Below is a small trained network, with its code and all its weights. Each question gives an input and a class and asks what happens when units are switched off, that is, made to give their printed mean instead of their output.

import numpy as np


def w(rows, s, z=0):
    codes = np.array(rows[::2]) - 128.0
    scale = np.full(codes.shape[1], s)
    scale[-1] = z or s
    return codes * scale


def f(y):
    return y / 2 * (1 + np.tanh(0.7978845608 * (y + 0.044715 * y**3)))


def log_softmax(a):
    a = a - a.max(-1, keepdims=True)
    return a - np.log(np.exp(a).sum(-1, keepdims=True))


def net(x, mask):
    res = np.array(x, float).reshape(1, 8) / 4 @ E
    y = f(res @ A[0][:, :-1].T + A[0][:, -1])
    res = res + np.where(mask, y, B[0][:, -1]) @ B[0][:, :-1]
    return log_softmax(res[-1] @ U[:, :-1].T + U[:, -1])


A, B = {}, {}
E = w([
[36,84,75,123,183,73,110,126,125,6],'x0',
[131,123,126,128,129,126,133,123,126,129],'x1',
[120,133,130,128,134,128,129,132,121,135],'x2',
[126,127,129,123,132,126,131,129,125,133],'x3',
[135,128,130,120,121,125,127,124,137,118],'x4',
[136,120,131,119,129,124,128,121,128,124],'x5',
[113,169,111,116,181,252,254,96,157,85],'x6',
[192,138,125,233,254,104,113,154,216,140],'x7',
],0.0074)
A[0] = w([
[139,110,137,103,80,171,147,122,103,128,105],'N0',
[94,120,108,125,107,98,118,132,79,100,120],'N1',
[87,121,126,146,151,119,147,107,149,98,152],'N2',
[166,117,114,198,246,40,91,148,174,126,1],'N3',
[121,132,110,127,199,115,145,130,122,83,64],'N4',
[168,116,118,206,247,48,101,152,153,122,166],'N5',
[92,114,107,116,111,102,110,131,97,115,128],'N6',
[135,125,137,128,131,116,120,135,125,145,141],'N7',
[96,125,113,108,100,61,123,130,115,116,140],'N8',
[198,132,146,122,11,143,124,130,100,254,24],'N9',
[166,137,117,147,149,160,150,114,141,146,115],'N10',
[92,126,106,108,90,41,121,132,102,111,128],'N11',
[126,131,121,139,133,129,114,121,113,139,143],'N12',
[129,121,121,145,119,127,133,133,125,128,143],'N13',
[113,138,118,124,140,123,113,125,131,119,94],'N14',
[133,120,138,124,131,151,137,148,126,94,131],'N15',
[155,141,124,129,145,146,144,119,141,143,111],'N16',
[131,119,136,129,121,133,130,141,132,123,107],'N17',
[62,137,117,97,160,251,217,117,134,59,65],'N18',
[100,126,141,112,106,70,97,126,151,134,162],'N19',
[222,168,132,173,199,222,176,141,192,168,115],'N20',
[201,131,149,153,106,20,44,142,133,200,9],'N21',
[114,128,135,119,117,111,126,137,133,119,133],'N22',
[82,103,154,122,109,82,93,126,132,130,156],'N23',
[162,143,123,130,150,144,150,142,136,127,111],'N24',
[185,136,144,122,42,158,136,157,124,229,196],'N25',
[91,102,116,134,188,113,149,134,143,75,96],'N26',
[128,119,130,128,130,118,139,125,138,123,126],'N27',
[121,116,139,137,118,122,127,111,132,147,128],'N28',
[179,140,161,142,134,69,75,137,133,170,209],'N29',
[137,128,127,118,133,128,135,150,124,124,114],'N30',
[140,151,138,80,83,185,161,135,82,141,39],'N31',
[120,127,136,128,115,100,117,120,147,133,159],'N32',
[141,126,108,126,108,119,119,113,133,152,116],'N33',
],0.0089,0.0078)
B[0] = w([
[134,133,125,146,90,127,112,101,148,148,158],'N0',
[119,118,136,132,169,118,132,161,142,118,162],'N1',
[136,132,128,124,88,132,123,145,120,138,166],'N2',
[153,124,88,114,47,74,102,148,27,97,198],'N3',
[137,137,144,126,113,148,135,91,146,148,151],'N4',
[130,144,126,127,60,179,145,56,138,180,254],'N5',
[128,121,138,129,165,112,133,155,140,113,160],'N6',
[125,122,121,123,112,125,127,122,135,112,137],'N7',
[131,126,142,132,177,117,129,168,130,105,170],'N8',
[126,109,109,123,58,65,117,170,59,81,208],'N9',
[110,126,144,120,161,134,130,136,155,125,157],'N10',
[115,121,144,130,196,113,131,178,134,115,182],'N11',
[153,116,131,121,124,121,129,121,140,108,135],'N12',
[138,115,141,114,132,121,129,114,123,124,134],'N13',
[136,121,135,122,131,135,136,128,133,136,121],'N14',
[120,134,130,129,116,116,137,126,123,152,136],'N15',
[115,133,136,129,147,137,122,135,151,124,141],'N16',
[124,136,128,124,135,132,135,129,117,140,121],'N17',
[162,129,99,140,7,97,96,98,66,143,224],'N18',
[133,136,126,139,159,109,126,165,126,106,171],'N19',
[89,112,166,127,253,133,137,186,207,102,252],'N20',
[129,142,136,135,106,204,161,35,181,184,186],'N21',
[121,129,133,125,141,124,131,137,119,133,134],'N22',
[136,126,132,126,162,105,129,166,140,97,174],'N23',
[123,111,143,118,153,132,128,125,143,138,142],'N24',
[148,144,104,143,73,166,130,44,128,170,248],'N25',
[144,133,132,123,73,143,127,94,131,154,171],'N26',
[105,145,132,147,118,142,120,154,114,144,128],'N27',
[128,146,117,138,111,139,121,144,134,118,130],'N28',
[116,121,116,108,86,102,123,156,87,89,214],'N29',
[128,124,130,119,132,133,124,123,127,132,123],'N30',
[135,129,137,132,108,157,140,88,178,144,159],'N31',
[119,136,124,133,135,128,129,149,111,120,147],'N32',
[122,132,131,134,124,136,129,130,108,133,130],'N33',
],0.016,0.0098)
U = w([
[144,120,79,100,78,49,71,146,45,81,248],'0',
[147,165,131,141,102,219,159,50,166,197,43],'1',
[73,108,196,117,255,118,141,194,187,87,90],'2',
],0.0077,0.0019)

Each question gives the input, the list of numbers given to net, and the class t.
The units are the neurons (one row each of A and B). Each row of codes is followed by its name. A weight is (code - 128) times the scale printed after its matrix; where a second scale follows, it is the last column's (A, B and U).
mask holds one flag per neuron, in row order. A switched-off neuron (its flag False) gives its mean, the last column of its row in B, instead of its output. The means were averaged over made-up inputs and are rounded, as every weight is.
A unit's drop is (log p(t) with every unit on - log p(t) with that unit switched off) / (log p(t) with every unit on - log p(t) with every unit switched off).
The circuit of an input: a set's keep is (log p(t) with only the set's units on - log p(t) with every unit switched off) / (log p(t) with every unit on - log p(t) with every unit switched off). Starting from the 12 units with the biggest drops (on a tie, the unit counted first), units are removed one at a time, each time the one whose removal leaves the highest keep (on an exact tie, the one counted first), for as long as the keep stays at least 0.8.
circuit, biggest first: the units of the circuit, biggest drop first
top k neurons: the k neurons with the biggest drops, biggest first
drop when u is switched off: that unit's drop, to one decimal
input [0,8,-8,4,3,-8,4,5], class 2: circuit, biggest first	(N20)
input [-8,8,1,-3,-6,-6,-8,1], class 1: top 3 neurons	(N21, N25, N3)
input [-4,-4,3,6,-5,-6,4,1], class 2: top 2 neurons	(N20, N5)
input [-2,5,0,8,6,-3,-5,6], class 1: top 2 neurons	(N21, N5)
input [2,0,7,0,-7,-3,-4,-1], class 2: top 3 neurons	(N18, N3, N9)
input [-2,-4,8,8,4,1,-6,1], class 1: top 4 neurons	(N21, N3, N18, N25)
input [-1,1,7,1,3,-8,2,8], class 2: top 4 neurons	(N20, N25, N18, N21)
input [1,-2,-3,5,1,-8,8,-6], class 0: top 2 neurons	(N18, N5)
input [-1,0,6,7,3,-4,-4,3], class 1: top 4 neurons	(N21, N9, N5, N18)
input [-6,2,5,-5,5,-5,0,-1], class 0: top 3 neurons	(N9, N5, N21)
input [-7,1,-1,-6,6,2,-2,-2], class 0: top 2 neurons	(N9, N5)
input [0,-3,-3,-4,-8,-1,-5,3], class 1: top 4 neurons	(N21, N5, N9, N18)
input [5,6,8,5,-4,5,1,5], class 1: top 2 neurons	(N5, N9)
input [-2,5,-7,6,-5,8,5,4], class 2: circuit, biggest first	(N20)
input [-1,-3,-3,3,5,4,-3,1], class 1: top 3 neurons	(N3, N9, N18)
input [6,2,1,5,-7,8,4,2], class 1: drop when N3 is switched off	0.2
input [2,4,-1,-1,-3,3,0,-7], class 2: drop when N2 is switched off	0.0
input [-8,0,0,4,7,-2,8,4], class 2: drop when N20 is switched off	1.3
